Below is a small trained network, with its code and all its weights. Each question gives an input and a class and asks what happens when units are switched off, that is, made to give their printed mean instead of their output.

import numpy as np


def w(rows, s, z=0):
    codes = np.array(rows[::2]) - 128.0
    scale = np.full(codes.shape[1], s)
    scale[-1] = z or s
    return codes * scale


def f(y):
    return y / 2 * (1 + np.tanh(0.7978845608 * (y + 0.044715 * y**3)))


def log_softmax(a):
    a = a - a.max(-1, keepdims=True)
    return a - np.log(np.exp(a).sum(-1, keepdims=True))


def net(x, mask):
    res = np.array(x, float).reshape(1, 4) / 4 @ E
    y = f(res @ A[0][:, :-1].T + A[0][:, -1])
    res = res + np.where(mask, y, B[0][:, -1]) @ B[0][:, :-1]
    return log_softmax(res[-1] @ U[:, :-1].T + U[:, -1])


A, B = {}, {}
E = w([
[137,136,97,91,22,60,140,89,128,69,125,99],'x0',
[77,76,156,113,104,176,219,136,71,107,96,107],'x1',
[152,57,104,110,179,148,212,142,175,90,222,127],'x2',
[174,245,135,147,48,179,250,81,165,231,143,98],'x3',
],0.014)
A[0] = w([
[152,135,182,165,224,228,187,190,164,232,84,157,17],'neuron 0',
[100,122,189,180,163,149,128,112,138,218,154,142,9],'neuron 1',
[120,219,208,193,72,121,103,92,60,221,8,113,36],'neuron 2',
[89,94,175,131,110,174,249,103,54,150,75,61,19],'neuron 3',
[157,169,128,160,115,130,194,66,140,214,150,57,42],'neuron 4',
[167,216,152,188,84,175,219,120,147,145,152,112,71],'neuron 5',
[102,147,170,120,104,124,142,95,152,192,147,107,100],'neuron 6',
[151,90,134,165,143,111,201,131,165,151,225,71,105],'neuron 7',
[255,191,39,165,150,57,64,93,245,219,174,138,2],'neuron 8',
[137,107,73,88,57,49,183,97,164,115,101,118,64],'neuron 9',
[166,152,66,112,36,95,179,34,137,70,132,45,28],'neuron 10',
[196,139,77,98,155,173,235,134,182,90,222,153,42],'neuron 11',
],0.0091,0.0037)
B[0] = w([
[168,181,38,108,156,114,103,89,90,204,93,171,228],'neuron 0',
[216,165,73,88,143,84,106,124,129,203,114,138,169],'neuron 1',
[144,59,158,176,38,197,29,92,177,129,221,177,250],'neuron 2',
[118,159,195,2,58,175,187,228,163,146,69,125,226],'neuron 3',
[63,64,133,150,211,75,72,135,70,80,109,55,224],'neuron 4',
[75,84,136,148,224,44,124,156,109,57,105,31,242],'neuron 5',
[94,91,162,171,200,124,181,117,75,87,164,125,174],'neuron 6',
[120,138,171,164,32,124,73,66,193,106,123,164,198],'neuron 7',
[85,146,189,48,101,193,232,220,148,129,83,156,223],'neuron 8',
[178,146,56,110,180,104,126,88,101,238,89,144,177],'neuron 9',
[178,186,49,131,168,145,132,108,115,180,115,183,202],'neuron 10',
[159,95,156,206,64,174,98,85,179,88,226,134,221],'neuron 11',
],0.0089,0.02)
U = w([
[93,62,153,176,226,44,109,155,84,12,107,118,255],'0',
[157,117,188,230,36,179,108,42,189,114,188,156,94],'1',
[121,184,211,68,83,177,243,254,155,139,84,145,94],'2',
[201,218,35,154,181,119,158,51,102,215,103,161,52],'3',
],0.0088,0.003)

Each question gives the input, the list of numbers given to net, and the class t.
The units are the neurons (one row each of A and B). Each row of codes is followed by its name. A weight is (code - 128) times the scale printed after its matrix; where a second scale follows, it is the last column's (A, B and U).
mask holds one flag per neuron, in row order. A switched-off neuron (its flag False) gives its mean, the last column of its row in B, instead of its output. The means were averaged over made-up inputs and are rounded, as every weight is.
A unit's drop is (log p(t) with every unit on - log p(t) with that unit switched off) / (log p(t) with every unit on - log p(t) with every unit switched off).
The circuit of an input: a set's keep is (log p(t) with only the set's units on - log p(t) with every unit switched off) / (log p(t) with every unit on - log p(t) with every unit switched off). Starting from all 12 units, units are removed one at a time, each time the one whose removal leaves the highest keep (on an exact tie, the one counted first), for as long as the keep stays at least 0.8.
units of the circuit, in order: the units of the circuit, biggest drop first
most important unit: the unit with the biggest drop
k most important neurons: the k neurons with the biggest drops, biggest first
drop when u is switched off: that unit's drop, to one decimal
input [-3,-3,0,1], class 2: units of the circuit, in order	(neuron 8)
input [6,-3,3,5], class 3: 3 most important neurons	(neuron 10; neuron 9; neuron 2)
input [6,-4,-1,1], class 3: 3 most important neurons	(neuron 3; neuron 10; neuron 9)
input [1,-1,8,-7], class 1: 2 most important neurons	(neuron 5; neuron 4)
input [5,-3,4,-3], class 3: units of the circuit, in order	(neuron 2; neuron 5)
input [-4,5,5,5], class 0: 3 most important neurons	(neuron 5; neuron 4; neuron 2)
input [7,8,-4,-2], class 2: 2 most important neurons	(neuron 3; neuron 0)
input [3,5,6,-2], class 1: 2 most important neurons	(neuron 8; neuron 11)
input [8,-6,-2,3], class 3: 3 most important neurons	(neuron 10; neuron 9; neuron 3)
input [-6,-2,-3,-5], class 3: 2 most important neurons	(neuron 5; neuron 4)
input [1,8,-7,8], class 0: 3 most important neurons	(neuron 5; neuron 4; neuron 8)
input [-8,1,5,1], class 3: 2 most important neurons	(neuron 0; neuron 2)
input [-5,-8,-7,-4], class 2: 2 most important neurons	(neuron 8; neuron 11)
input [-3,-6,4,6], class 0: units of the circuit, in order	(neuron 5)
input [5,-8,-7,-5], class 2: 3 most important neurons	(neuron 8; neuron 11; neuron 7)
input [1,5,-6,1], class 1: 2 most important neurons	(neuron 2; neuron 8)
input [3,-3,-5,-3], class 1: 3 most important neurons	(neuron 5; neuron 4; neuron 3)
input [-6,-4,3,6], class 0: 3 most important neurons	(neuron 5; neuron 4; neuron 10)
input [-1,-4,0,3], class 2: drop when neuron 8 is switched off	2.8
input [-3,-7,-8,5], class 1: most important unit	neuron 2
input [-6,-7,2,-2], class 2: drop when neuron 8 is switched off	1.7
input [-1,5,8,0], class 1: drop when neuron 11 is switched off	0.8
input [3,7,-3,-5], class 2: drop when neuron 4 is switched off	0.2
